Below is a small trained network, with its code and all its weights. Each question gives an input and a class and asks what happens when units are switched off, that is, made to give their printed mean instead of their output.

import numpy as np


def w(rows, s, z=0):
    codes = np.array(rows[::2]) - 128.0
    scale = np.full(codes.shape[1], s)
    scale[-1] = z or s
    return codes * scale


def norm(h):
    return h / np.sqrt((h * h).mean(-1, keepdims=True) + 1e-5)


def f(y):
    return y / 2 * (1 + np.tanh(0.7978845608 * (y + 0.044715 * y**3)))


def log_softmax(a):
    a = a - a.max(-1, keepdims=True)
    return a - np.log(np.exp(a).sum(-1, keepdims=True))


def net(x, mask):
    res = np.array(x, float).reshape(1, 6) / 4 @ E
    u = 0
    for l in range(3):
        y = f(norm(res) @ A[l][:, :-1].T + A[l][:, -1])
        res = res + np.where(mask[u : u + 6], y, B[l][:, -1]) @ B[l][:, :-1]
        u += 6
    return log_softmax(norm(res)[-1] @ U[:, :-1].T + U[:, -1])


A, B = {}, {}
E = w([
[201,62,145],'x0',
[141,153,36],'x1',
[210,229,126],'x2',
[173,95,44],'x3',
[186,114,251],'x4',
[143,172,98],'x5',
],0.0032)
A[0] = w([
[68,153,87,163],'L0N0',
[111,160,133,3],'L0N1',
[174,174,3,44],'L0N2',
[171,168,136,77],'L0N3',
[71,60,186,74],'L0N4',
[212,162,149,185],'L0N5',
],0.0059,0.0016)
B[0] = w([
[128,39,80,206],'L0N0',
[176,221,145,82],'L0N1',
[70,88,182,251],'L0N2',
[191,143,72,126],'L0N3',
[127,113,185,202],'L0N4',
[205,2,80,215],'L0N5',
],0.0047,0.0016)
A[1] = w([
[124,253,155,55],'L1N0',
[149,115,161,73],'L1N1',
[72,180,114,92],'L1N2',
[132,255,126,219],'L1N3',
[176,229,200,4],'L1N4',
[99,49,118,238],'L1N5',
],0.0074,0.0025)
B[1] = w([
[134,71,116,126],'L1N0',
[123,143,107,123],'L1N1',
[129,61,83,136],'L1N2',
[120,2,184,161],'L1N3',
[127,98,40,133],'L1N4',
[177,188,119,253],'L1N5',
],0.0083,0.0036)
A[2] = w([
[243,109,111,29],'L2N0',
[205,188,93,228],'L2N1',
[204,115,166,200],'L2N2',
[29,138,8,183],'L2N3',
[180,1,127,249],'L2N4',
[138,70,163,210],'L2N5',
],0.0089,0.0019)
B[2] = w([
[187,171,137,217],'L2N0',
[160,105,170,234],'L2N1',
[137,195,98,218],'L2N2',
[211,2,161,254],'L2N3',
[77,240,53,252],'L2N4',
[66,229,90,179],'L2N5',
],0.0061,0.0045)
U = w([
[98,132,115,61],'0',
[66,149,246,150],'1',
[165,210,113,225],'2',
[177,3,94,214],'3',
[156,134,140,2],'4',
[211,153,111,127],'5',
[130,88,163,2],'6',
[53,100,67,145],'7',
],0.017,0.0064)

Each question gives the input, the list of numbers given to net, and the class t.
The units are the neurons (one row each of A and B). Each row of codes is followed by its name. A weight is (code - 128) times the scale printed after its matrix; where a second scale follows, it is the last column's (A, B and U).
mask holds one flag per neuron, layer by layer. A switched-off neuron (its flag False) gives its mean, the last column of its row in B, instead of its output. The means were averaged over made-up inputs and are rounded, as every weight is.
A unit's drop is (log p(t) with every unit on - log p(t) with that unit switched off) / (log p(t) with every unit on - log p(t) with every unit switched off).
most important unit: the unit with the biggest drop
top k neurons: the k neurons with the biggest drops, biggest first
k most important neurons of layer l: the k neurons of layer l with the biggest drops, biggest first
drop of u: that unit's drop, to one decimal
input [-2,8,8,-1,-5,6], class 7: 3 most important neurons of layer 1 -> L1N3, L1N5, L1N0
input [-3,3,0,-4,-2,0], class 7: top 2 neurons -> L0N5, L1N3
input [4,-8,-4,0,-5,-2], class 1: most important unit -> L0N5
input [0,2,-4,3,5,1], class 2: 2 most important neurons of layer 2 -> L2N3, L2N2
input [-1,3,-6,2,7,5], class 2: 2 most important neurons of layer 2 -> L2N3, L2N2
input [-3,-7,-3,3,2,5], class 1: 2 most important neurons of layer 2 -> L2N4, L2N0
input [-8,4,4,-7,-3,2], class 7: top 2 neurons -> L1N3, L2N4
input [-2,-1,4,-6,-4,-3], class 7: top 2 neurons -> L2N4, L1N3
input [8,-3,-7,8,-5,-4], class 5: top 2 neurons -> L1N5, L1N3
input [5,6,-7,-4,4,1], class 2: 2 most important neurons of layer 2 -> L2N3, L2N2
input [4,-6,0,-4,-3,0], class 1: 2 most important neurons of layer 0 -> L0N5, L0N0
input [5,2,-4,-2,2,1], class 2: top 2 neurons -> L2N3, L2N2
input [-8,6,-4,-5,0,0], class 3: top 2 neurons -> L2N3, L0N0
input [6,7,-8,5,1,0], class 2: most important unit -> L2N4
input [-4,-6,2,-8,-8,4], class 7: 2 most important neurons of layer 1 -> L1N3, L1N2
input [-3,3,4,3,-8,3], class 3: drop of L2N3 -> 0.1
input [2,1,-3,-7,-8,-6], class 3: drop of L2N2 -> 0.0
input [0,4,-1,2,-8,-6], class 3: drop of L2N3 -> 0.2
input [7,-5,-8,1,8,-7], class 2: 2 most important neurons of layer 1 -> L1N3, L1N5
input [-5,-4,4,-7,0,-4], class 7: most important unit -> L1N4
